40 102 88 94 64
124 149 102 69 123
156 75 109 72 143
=> 102, 156

153 154 95 53 99
87 69 146 150 57
142 148 89 52 96
=> 146, 154

87 80 68 148 137 => 68, 148

96 115 152 112 74 => 152, 152

111 39 58 47 97 105 140 => 47, 140

122 58 55 117 159 => 55, 159
---
89	64	108	93	151	156	76: 156, 151

103	106	100	56	99
102	105	97	51	98
: 106, 105

61	150	115	107: 150, 115

80	75	112	89	51: 112, 89

148	83	40	73	106	77	55: 148, 106

85	143	112	109	119	41: 143, 119
---
155 89 85 86
77 59 83 94
93 79 125 56
-> 79

92 128 79 110 100 122 70
103 109 81 106 104 153 71
92 70 105 88 87 62 117
-> 87

107 107 72 125 115 64
125 125 47 142 134 56
114 110 137 78 112 115
-> 78

52 131 97 85 91 140 106
61 109 115 40 90 101 120
53 129 96 90 92 138 108
-> 92

82 84 65 122 116
83 87 79 121 114
100 80 47 94 86
-> 47

110 110 111 107
131 119 44 108
75 82 129 108
-> 82

68 93 102 96 109 115 99
151 131 112 119 132 97 90
68 89 79 96 81 60 67
-> 81

52 72 72 142 56 61 79
86 81 56 100 50 137 73
161 110 60 94 58 101 83
-> 58

110 116 101 96 93
155 154 83 153 94
115 123 130 97 115
-> 130
---
[[42, 133, 135, 130, 111, 105], [47, 112, 119, 117, 105, 135]] ans = 119
[[140, 117, 91, 78, 78], [108, 160, 83, 54, 54]] ans = 83
[[57, 117, 62, 140, 66, 57, 95], [138, 53, 145, 66, 142, 107, 126]] ans = 145
[[47, 54, 50, 149, 99, 90], [82, 99, 105, 97, 51, 86]] ans = 105
[[134, 109, 64, 129, 147], [106, 145, 46, 83, 59]] ans = 46
[[88, 131, 99, 107], [101, 148, 91, 77]] ans = 91
[[78, 84, 131, 137, 126, 97, 85], [113, 97, 50, 100, 141, 105, 111]] ans = 50
[[149, 85, 69, 50], [109, 105, 99, 99]] ans = 99
[[95, 51, 87, 61], [80, 71, 131, 75]] ans = 131
---
123 99 89 68
142 55 126 45
: 126

101 77 144 137 78 133 107
105 95 115 132 76 135 107
: 135

113 112 127 123 89 97 100
93 53 140 136 58 139 106
: 139

109 55 91 144 118 96
91 98 107 126 49 91
: 49

125 95 41 96 132 129
104 133 53 131 83 111
: 83

69 145 71 119 99
115 124 98 97 42
: 97

51 80 156 41 133 75
75 103 89 109 57 129
: 57
---
[102, 108, 124, 86, 138, 42, 99] result: 99
[48, 145, 98, 128, 82] result: 82
[53, 80, 99, 97, 91] result: 91
[105, 142, 121, 47, 86, 77, 74] result: 74
[80, 94, 77, 54, 138, 67] result: 67
[92, 52, 103, 119, 126, 113] result: 113
[64, 124, 145, 76] result: 76
[47, 140, 87, 63, 135, 132] result: 132
[100, 147, 121, 84, 92] result: 92
[121, 140, 91, 151, 89, 55] result: 55
---
122 99 105 143 96 114
105 108 110 104 123 84
95 100 107 91 115 131
-> 131

103 78 115 100 45 95 -> 103

65 110 146 98 103
111 89 102 100 98
-> 111

96 52 51 77 -> 77

119 86 144 57
143 56 114 96
-> 143

125 122 80 53 -> 122

64 117 144 77 70 74 -> 117

102 120 107 100
139 153 58 87
99 93 95 99
-> 139

103 60 84 94 149 -> 103

82 85 120 150 110 147 45 -> 147
---
[ 83 124 105  49 135  99  80] yields 99
[147 117  94  77] yields 94
[ 87 133  51  61  99] yields 61
[ 82  51 103  72 102  96] yields 102
[ 57 120 100  50] yields 100
[127  50  98 125  81] yields 125
[ 50  88 102  97] yields 102
[154  57 140  92  98  62] yields 98
[109 105 101 124 103  74  48] yields 74
[114 113 151 100 109  97 130] yields 97
---
96 94 87 83 95
52 49 61 57 50
→ 94

115 161 87 105
100 113 102 83
→ 113

78 150 112 102 107 79 90 → 107

157 111 100 100
103 140 137 101
→ 137

73 107 142 55 151
157 143 125 103 133
→ 143

92 107 98 93
78 116 85 93
159 126 151 127
→ 127

113 139 152 125 101 → 125

78 113 42 97 → 78

90 128 95 76 138 145 103 → 128

94 93 145 88
91 69 62 122
→ 94
---
array([[105, 123,  63,  56,  88, 107],
       [ 67,  70,  56, 116, 125,  92],
       [133,  70, 116,  83, 121,  86]]) ==> 63

array([[128, 100,  49, 122],
       [137, 100,  68, 127],
       [136, 100,  84, 122]]) ==> 49

array([[118,  81, 139, 106, 140, 143,  88],
       [ 77,  79, 134, 108, 112, 102,  85],
       [107,  83, 127, 102, 136, 109,  99]]) ==> 139

array([[80, 68, 75, 90, 75, 58, 62],
       [83, 83, 84, 72, 84, 53, 81],
       [94, 94, 94, 93, 94, 94, 95]]) ==> 75

array([[116,  86,  83,  85,  87, 100],
       [111,  63, 109, 102, 102,  99],
       [105,  44, 117, 120, 117,  97]]) ==> 83

array([[ 95, 109,  98,  45, 133,  73, 121],
       [ 89, 114, 111,  96, 118, 125, 121],
       [ 91, 120,  97, 106, 103, 108, 121]]) ==> 98
---
89 53 148 82 → 148

40 106 104 116 116 100 107
86 118 135 100 138 80 124
123 116 136 90 132 78 122
→ 78

100 118 105 51 120 116 116 → 116

66 118 115 80 64 129 55
125 61 70 90 116 54 111
111 72 79 86 103 71 95
→ 71

129 131 59 115 73 47 117 → 47

114 130 101 99
79 42 90 101
140 125 103 100
→ 103

97 130 116 54 110 144
93 107 74 145 96 48
106 96 124 54 101 151
→ 101

82 91 115 154 86 → 154

155 99 110 118
47 143 124 127
→ 124

145 56 118 86 99 93
91 96 95 111 83 103
78 105 114 114 96 104
→ 96
---
118 95 85 154
97 102 73 155
97 101 72 153
-> 154

137 100 92 122
112 100 44 114
123 100 128 110
-> 122

65 50 91 97
92 73 100 87
107 73 111 106
-> 97

79 58 91 68
110 128 54 117
125 123 65 69
-> 68

62 132 78 92
152 118 105 98
99 153 99 117
-> 92

91 144 78 141
116 98 95 110
93 115 108 81
-> 141
---
127 128 76 89 49 -> 76
90 110 87 133 159 -> 87
124 146 87 68 121 -> 87
51 60 83 76 88 -> 83
46 88 152 86 77 -> 152
52 60 43 82 101 -> 43
---
43 63 90 94 90 82 79
101 53 79 117 104 145 93
⇒ 43, 93

110 56 91 62 69
45 81 55 70 75
⇒ 110, 75

57 53 57 59 77
77 79 76 72 83
⇒ 57, 83

100 51 114 86 ⇒ 100, 86

78 135 58 48 ⇒ 78, 48

158 56 74 65 80 51 125 ⇒ 158, 125

107 159 111 118 ⇒ 107, 118
---
[[52, 78, 154, 118, 116, 49], [98, 111, 123, 69, 124, 158], [53, 79, 150, 116, 117, 49]] --> 52, 49
[[138, 93, 107, 140, 155], [81, 104, 81, 84, 40]] --> 138, 40
[48, 139, 121, 120, 70, 69] --> 48, 69
[84, 76, 160, 53, 88, 64, 126] --> 84, 126
[[146, 106, 102, 117, 100, 100], [69, 83, 55, 122, 102, 102], [78, 105, 128, 98, 101, 99]] --> 146, 99
[[117, 121, 126, 130], [100, 120, 98, 149]] --> 117, 149
[135, 147, 79, 136, 137, 68, 139] --> 135, 139
[121, 145, 131, 69, 86] --> 121, 86
